Below are the code and all the weights of a small trained network. Each question names an input and a class and asks about switching units off, where a switched-off unit gives its printed mean instead of its output.

import numpy as np


def w(rows, s, z=0):
    codes = np.array(rows[::2]) - 128.0
    scale = np.full(codes.shape[1], s)
    scale[-1] = z or s
    return codes * scale


def norm(h):
    return h / np.sqrt((h * h).mean(-1, keepdims=True) + 1e-5)


def f(y):
    return np.maximum(y, 0)


def log_softmax(a):
    a = a - a.max(-1, keepdims=True)
    return a - np.log(np.exp(a).sum(-1, keepdims=True))


def net(x, mask):
    res = np.array(x, float).reshape(1, 6) / 4 @ E
    u = 0
    for l in range(3):
        y = f(norm(res) @ A[l][:, :-1].T + A[l][:, -1])
        res = res + np.where(mask[u : u + 3], y, B[l][:, -1]) @ B[l][:, :-1]
        u += 3
    return log_softmax(norm(res)[-1] @ U[:, :-1].T + U[:, -1])


A, B = {}, {}
E = w([
[106,131,192,110,157,120,131,121,89,133],'x0',
[217,2,227,149,86,112,109,153,164,201],'x1',
[137,118,130,121,134,150,112,112,102,107],'x2',
[85,186,148,173,72,190,56,123,110,207],'x3',
[61,43,85,94,178,192,90,205,118,180],'x4',
[131,113,79,87,163,101,95,40,161,193],'x5',
],0.0065)
A[0] = w([
[154,111,152,167,106,124,163,166,87,128,131],'0.n0',
[104,94,97,104,150,88,92,2,158,193,4],'0.n1',
[100,172,140,137,54,136,94,87,129,213,36],'0.n2',
],0.0072,0.0042)
B[0] = w([
[116,169,30,144,128,125,129,134,54,132,209],'0.n0',
[152,137,143,227,147,86,105,245,70,68,253],'0.n1',
[101,83,137,139,113,124,137,87,141,117,221],'0.n2',
],0.012,0.0037)
A[1] = w([
[236,235,209,194,118,108,186,2,174,81,30],'1.n0',
[223,221,194,191,85,111,114,117,175,94,26],'1.n1',
[65,117,183,173,84,180,17,75,159,96,2],'1.n2',
],0.0047,0.0039)
B[1] = w([
[93,45,52,84,188,189,106,255,177,199,251],'1.n0',
[162,142,195,113,238,212,94,118,133,130,212],'1.n1',
[85,143,204,113,32,217,201,32,221,126,178],'1.n2',
],0.0099,0.0027)
A[2] = w([
[136,38,123,32,177,110,216,99,143,106,88],'2.n0',
[185,72,129,78,146,25,167,127,136,42,56],'2.n1',
[254,49,177,102,65,101,120,129,108,197,3],'2.n2',
],0.008,0.003)
B[2] = w([
[177,170,189,143,118,133,130,82,246,233,232],'2.n0',
[71,113,181,243,3,221,63,26,80,159,253],'2.n1',
[62,245,41,2,186,30,179,92,109,22,245],'2.n2',
],0.0071,0.0043)
U = w([
[157,143,152,250,120,88,125,201,79,83,254],'0',
[117,126,163,172,64,168,153,60,158,163,118],'1',
[147,100,125,84,180,182,117,193,166,183,85],'2',
[100,203,93,74,124,70,162,98,112,106,72],'3',
],0.014,0.0033)

Each question gives the input, the list of numbers given to net, and the class t.
The units are the neurons (one row each of A and B). Each row of codes is followed by its name. A weight is (code - 128) times the scale printed after its matrix; where a second scale follows, it is the last column's (A, B and U).
mask holds one flag per neuron, layer by layer. A switched-off neuron (its flag False) gives its mean, the last column of its row in B, instead of its output. The means were averaged over made-up inputs and are rounded, as every weight is.
A unit's drop is (log p(t) with every unit on - log p(t) with that unit switched off) / (log p(t) with every unit on - log p(t) with every unit switched off).
The circuit of an input: a set's keep is (log p(t) with only the set's units on - log p(t) with every unit switched off) / (log p(t) with every unit on - log p(t) with every unit switched off). Starting from all 9 units, units are removed one at a time, each time the one whose removal leaves the highest keep (on an exact tie, the one counted first), for as long as the keep stays at least 0.8.
units of the circuit, in order: the units of the circuit, biggest drop first
unit that matters most: the unit with the biggest drop
k most important neurons: the k neurons with the biggest drops, biggest first
k most important neurons of layer l: the k neurons of layer l with the biggest drops, biggest first
input [-3,-8,-2,2,-8,1], class 2: 3 most important neurons => (1.n0 0.n0 2.n2)
input [-3,0,-6,6,4,3], class 1: unit that matters most => 0.n2
input [-8,5,3,-1,2,-4], class 3: units of the circuit, in order => (0.n1 2.n2)
input [-5,-2,-1,-6,-8,8], class 0: 2 most important neurons => (0.n1 2.n1)
input [3,-5,-8,7,-4,2], class 1: units of the circuit, in order => (0.n2 2.n2)
input [-5,-2,7,5,5,-3], class 1: units of the circuit, in order => (0.n1 1.n0)
input [-2,7,5,3,0,-5], class 3: units of the circuit, in order => (2.n2 0.n1)
input [0,-5,-6,2,-2,5], class 0: 2 most important neurons => (0.n1 2.n2)
input [-6,4,-1,7,7,7], class 0: 3 most important neurons => (0.n1 1.n0 2.n0)
input [-6,-6,-6,2,-7,4], class 2: units of the circuit, in order => (1.n0 0.n0 1.n1)
input [-4,3,0,-8,-5,-7], class 1: 2 most important neurons => (0.n1 2.n1)
input [8,-5,-2,-6,6,-2], class 1: 2 most important neurons of layer 0 => (0.n1 0.n0)
input [5,-6,7,-8,3,6], class 1: 2 most important neurons => (2.n1 2.n0)
input [6,7,7,-4,-5,1], class 3: 2 most important neurons => (2.n2 0.n0)
input [4,8,5,0,5,0], class 3: units of the circuit, in order => (2.n2 1.n0)
input [-5,4,4,-8,7,2], class 1: 2 most important neurons => (2.n1 1.n0)
input [5,3,-1,8,7,8], class 0: most important neuron => (0.n1)
input [7,-6,3,-5,-7,4], class 2: units of the circuit, in order => (1.n0 0.n0 2.n2)
input [-8,0,7,7,7,-4], class 1: 3 most important neurons => (0.n1 1.n2 1.n0)
input [8,8,7,4,-8,3], class 2: 3 most important neurons => (1.n0 1.n1 2.n1)
input [1,-1,-4,-8,-5,2], class 1: unit that matters most => 2.n1
input [-1,8,3,-8,8,2], class 1: units of the circuit, in order => (2.n1 1.n0)
